Here is a tiny trained network, its code and every weight. The questions are about switching its units off for an input and a target symbol, where a switched-off unit gives its printed mean instead of its output.

import numpy as np


def w(rows, s, z=0):
    codes = np.array(rows[::2]) - 128.0
    scale = np.full(codes.shape[1], s)
    scale[-1] = z or s
    return codes * scale


def f(y):
    return y / 2 * (1 + np.tanh(0.7978845608 * (y + 0.044715 * y**3)))


def softmax(a):
    e = np.exp(a - a.max(-1, keepdims=True))
    return e / e.sum(-1, keepdims=True)


def log_softmax(a):
    a = a - a.max(-1, keepdims=True)
    return a - np.log(np.exp(a).sum(-1, keepdims=True))


def net(x, mask):
    ids = ['αβγζηθλξτφ'.index(c) for c in x.split()]
    T = len(ids)
    res = E[ids] + P[:T]
    u = 0
    for l in range(2):
        r = res
        for j in range(3):
            rows = slice(2 * j, 2 * j + 2)
            q, k, v = (r @ M[l][rows].T for M in (Q, K, V))
            z = softmax(np.where(np.tri(T) > 0, q @ k.T / 2**0.5, -1e9)) @ v
            o = O[l][rows]
            res = res + np.where(mask[u + j], z, o[:, -1]) @ o[:, :-1]
        u += 3
        y = f(res @ A[l][:, :-1].T + A[l][:, -1])
        res = res + np.where(mask[u : u + 4], y, B[l][:, -1]) @ B[l][:, :-1]
        u += 4
    return log_softmax(res[-1] @ U[:, :-1].T + U[:, -1])


Q, K, V, O, A, B = {}, {}, {}, {}, {}, {}
E = w([
[113,119,168,68,95,34,117,123,160],'α',
[36,49,172,117,160,125,109,90,114],'β',
[130,125,155,112,154,74,168,63,147],'γ',
[88,89,132,151,121,69,98,101,67],'ζ',
[96,200,111,145,135,113,204,174,232],'η',
[62,147,139,117,216,146,118,105,225],'θ',
[197,174,70,140,147,126,150,145,114],'λ',
[168,96,204,233,31,63,141,115,202],'ξ',
[140,177,45,136,52,3,69,234,110],'τ',
[50,42,68,224,183,223,79,165,130],'φ',
],0.015)
P = w([
[136,177,254,191,125,102,97,162,122],'0',
[76,88,176,87,161,111,186,174,75],'1',
[88,155,153,176,132,163,120,82,120],'2',
[96,83,144,94,147,89,188,153,82],'3',
[95,188,115,130,74,151,95,73,128],'4',
[112,88,121,96,125,66,207,140,81],'5',
[126,173,92,117,59,133,98,52,141],'6',
[136,71,90,115,112,60,200,143,73],'7',
[130,180,69,89,53,117,93,29,152],'8',
],0.015)
Q[0] = w([
[126,88,224,203,156,58,218,149,96],'L0H1',
[161,61,141,136,216,96,209,255,136],'L0H1',
[72,128,124,161,190,56,218,148,106],'L0H2',
[86,166,125,126,134,107,103,126,92],'L0H2',
[119,208,138,132,103,157,84,66,115],'L0H3',
[77,152,136,135,74,64,172,80,104],'L0H3',
],0.009)
K[0] = w([
[124,189,156,129,135,137,122,204,117],'L0H1',
[125,154,255,99,188,120,79,140,87],'L0H1',
[151,118,168,148,146,128,97,164,127],'L0H2',
[138,134,104,107,162,146,63,116,137],'L0H2',
[129,143,67,132,107,110,118,99,147],'L0H3',
[185,119,111,158,119,123,152,114,96],'L0H3',
],0.015)
V[0] = w([
[244,254,87,142,158,77,185,213,133],'L0H1',
[151,131,185,38,149,94,17,66,52],'L0H1',
[193,219,115,152,124,179,14,167,204],'L0H2',
[106,164,192,47,173,175,159,3,189],'L0H2',
[103,181,142,178,82,167,41,128,137],'L0H3',
[208,224,123,229,174,157,159,63,39],'L0H3',
],0.0072)
O[0] = w([
[146,244,93,141,137,87,251,184,98,117],'L0H1',
[121,142,220,58,176,91,72,197,64,237],'L0H1',
[161,48,79,145,161,89,173,78,185,47],'L0H2',
[94,215,187,157,219,114,157,122,228,2],'L0H2',
[76,74,111,186,166,109,179,112,168,161],'L0H3',
[121,120,144,104,166,221,113,66,123,120],'L0H3',
],0.011,0.0036)
A[0] = w([
[168,101,149,136,243,2,183,153,81,2],'L0N1',
[76,72,4,20,133,185,126,167,151,46],'L0N2',
[74,165,146,97,190,101,198,70,77,134],'L0N3',
[88,97,163,188,196,142,65,105,98,96],'L0N4',
],0.0056,0.0014)
B[0] = w([
[234,68,172,125,223,173,83,139,200,254],'L0N1',
[218,142,255,119,152,128,164,53,52,160],'L0N2',
[147,180,38,154,75,131,163,198,101,199],'L0N3',
[136,229,86,163,142,115,126,175,160,238],'L0N4',
],0.0084,0.0068)
Q[1] = w([
[134,122,128,116,114,107,165,65,85],'L1H1',
[173,42,202,118,144,78,192,178,86],'L1H1',
[228,78,179,123,166,109,119,215,114],'L1H2',
[41,254,67,152,142,77,144,135,106],'L1H2',
[161,115,141,108,132,142,170,118,70],'L1H3',
[147,157,26,50,70,223,74,104,132],'L1H3',
],0.007)
K[1] = w([
[153,66,74,95,110,157,160,139,116],'L1H1',
[130,85,58,130,255,126,106,171,152],'L1H1',
[160,114,212,179,171,121,148,143,117],'L1H2',
[180,152,105,81,101,136,91,153,120],'L1H2',
[110,64,182,102,193,101,202,160,146],'L1H3',
[74,108,45,104,117,127,102,140,114],'L1H3',
],0.009)
V[1] = w([
[121,154,251,248,47,59,90,105,135],'L1H1',
[237,105,192,191,77,149,136,196,196],'L1H1',
[101,60,135,179,55,3,86,165,128],'L1H2',
[126,153,107,182,104,161,59,190,76],'L1H2',
[242,162,122,194,156,149,72,181,159],'L1H3',
[104,42,112,126,179,128,96,243,243],'L1H3',
],0.0067)
O[1] = w([
[156,95,200,112,25,92,154,15,89,254],'L1H1',
[93,93,131,59,132,26,202,37,76,212],'L1H1',
[175,178,29,218,219,43,33,142,68,243],'L1H2',
[128,121,103,173,48,113,118,187,45,228],'L1H2',
[97,222,67,6,93,132,120,115,117,228],'L1H3',
[177,138,107,69,92,59,104,170,255,171],'L1H3',
],0.0067,0.0079)
A[1] = w([
[146,34,65,92,56,238,77,76,195,55],'L1N1',
[114,99,67,206,37,146,172,17,158,175],'L1N2',
[128,203,197,140,107,254,120,31,173,251],'L1N3',
[182,25,117,108,147,152,140,254,74,182],'L1N4',
],0.0062,0.003)
B[1] = w([
[199,204,118,143,169,4,123,227,82,149],'L1N1',
[47,84,124,83,201,106,146,254,172,225],'L1N2',
[149,86,123,121,204,152,166,63,73,206],'L1N3',
[64,196,203,152,156,119,194,107,180,244],'L1N4',
],0.0098,0.011)
U = w([
[192,99,115,105,106,109,113,115,158,144],'α',
[141,203,255,206,127,111,119,188,172,91],'β',
[161,179,141,138,138,106,154,45,93,38],'γ',
[185,103,103,78,99,147,49,74,28,207],'ζ',
[77,167,116,148,128,148,148,169,167,112],'η',
[124,162,95,205,173,99,107,36,195,211],'θ',
[158,131,105,16,73,219,121,213,53,182],'λ',
[73,68,119,123,79,98,145,103,119,105],'ξ',
[103,191,14,148,67,94,135,116,124,169],'τ',
[153,121,75,63,197,117,58,198,102,1],'φ',
],0.0058,0.0049)

Each question gives the input, a string of symbols that net reads in full, and the target symbol t.
The units are the heads (2 rows each of Q, K, V and O) and the neurons (one row each of A and B). Each row of codes is followed by its name. A weight is (code - 128) times the scale printed after its matrix; where a second scale follows, it is the last column's (O, A, B and U).
mask holds one flag per unit, layer by layer, with each layer's heads first. A switched-off unit (its flag False) gives its mean, the last column of its rows in O or B, instead of its output. The means were averaged over made-up inputs and are rounded, as every weight is.
A unit's drop is (log p(t) with every unit on - log p(t) with that unit switched off) / (log p(t) with every unit on - log p(t) with every unit switched off).
The circuit of an input: a set's keep is (log p(t) with only the set's units on - log p(t) with every unit switched off) / (log p(t) with every unit on - log p(t) with every unit switched off). Starting from the 12 units with the biggest drops (on a tie, the unit counted first), units are removed one at a time, each time the one whose removal leaves the highest keep (on an exact tie, the one counted first), for as long as the keep stays at least 0.8.
units of the circuit, in order: the units of the circuit, biggest drop first
k most important neurons: the k neurons with the biggest drops, biggest first
k most important neurons of layer l: the k neurons of layer l with the biggest drops, biggest first
which heads matter: for each layer, one digit per head in row order, 1 if its drop is at least 0.15 and else 0, layers parted by /
input β λ τ, target τ: which heads matter	100 / 000
input ζ γ ζ ζ γ γ ξ φ ζ, target φ: units of the circuit, in order	(L1N2, L0H1, L1N1)
input τ γ τ γ τ γ, target γ: 2 most important neurons	(L0N2, L1N4)
input η ζ τ ζ η γ, target τ: units of the circuit, in order	(L0H1)
input θ τ ζ β γ ζ τ ζ, target α: units of the circuit, in order	(L0H2, L1H3, L0N1, L1H2)
input ζ γ β, target ζ: which heads matter	100 / 100
input γ γ η ζ β ζ β τ, target λ: units of the circuit, in order	(L1H2, L0H1, L0H3)
input β γ β λ ζ ζ ζ τ, target ζ: units of the circuit, in order	(L0H1, L1N2)
input ζ ζ α ζ, target β: 2 most important neurons	(L1N4, L0N1)
input ζ γ β ζ ζ γ, target β: units of the circuit, in order	(L1N4, L1H1, L0H1, L1H3)
input β ζ τ η α φ, target ζ: which heads matter	110 / 100
input ζ α α ζ φ φ, target β: which heads matter	000 / 000
input ξ α ζ β γ ζ α, target ζ: 3 most important neurons of layer 1	(L1N4, L1N2, L1N3)
input ζ λ ζ η ζ β β, target ζ: units of the circuit, in order	(L1N4)
input λ β ζ α, target η: which heads matter	101 / 110
input ζ ζ η γ α, target η: 2 most important neurons	(L1N2, L0N1)
input τ ζ ζ, target τ: units of the circuit, in order	(L0H1, L0N3)
input γ η φ, target φ: units of the circuit, in order	(L0H1, L1N2, L1N1)
input ξ ζ ζ φ γ ζ τ φ α, target φ: units of the circuit, in order	(L1N2, L0H1, L1N1)
input ζ β τ β α, target τ: units of the circuit, in order	(L0H1, L0N1)
input φ ζ ζ γ γ ζ, target ξ: which heads matter	110 / 001
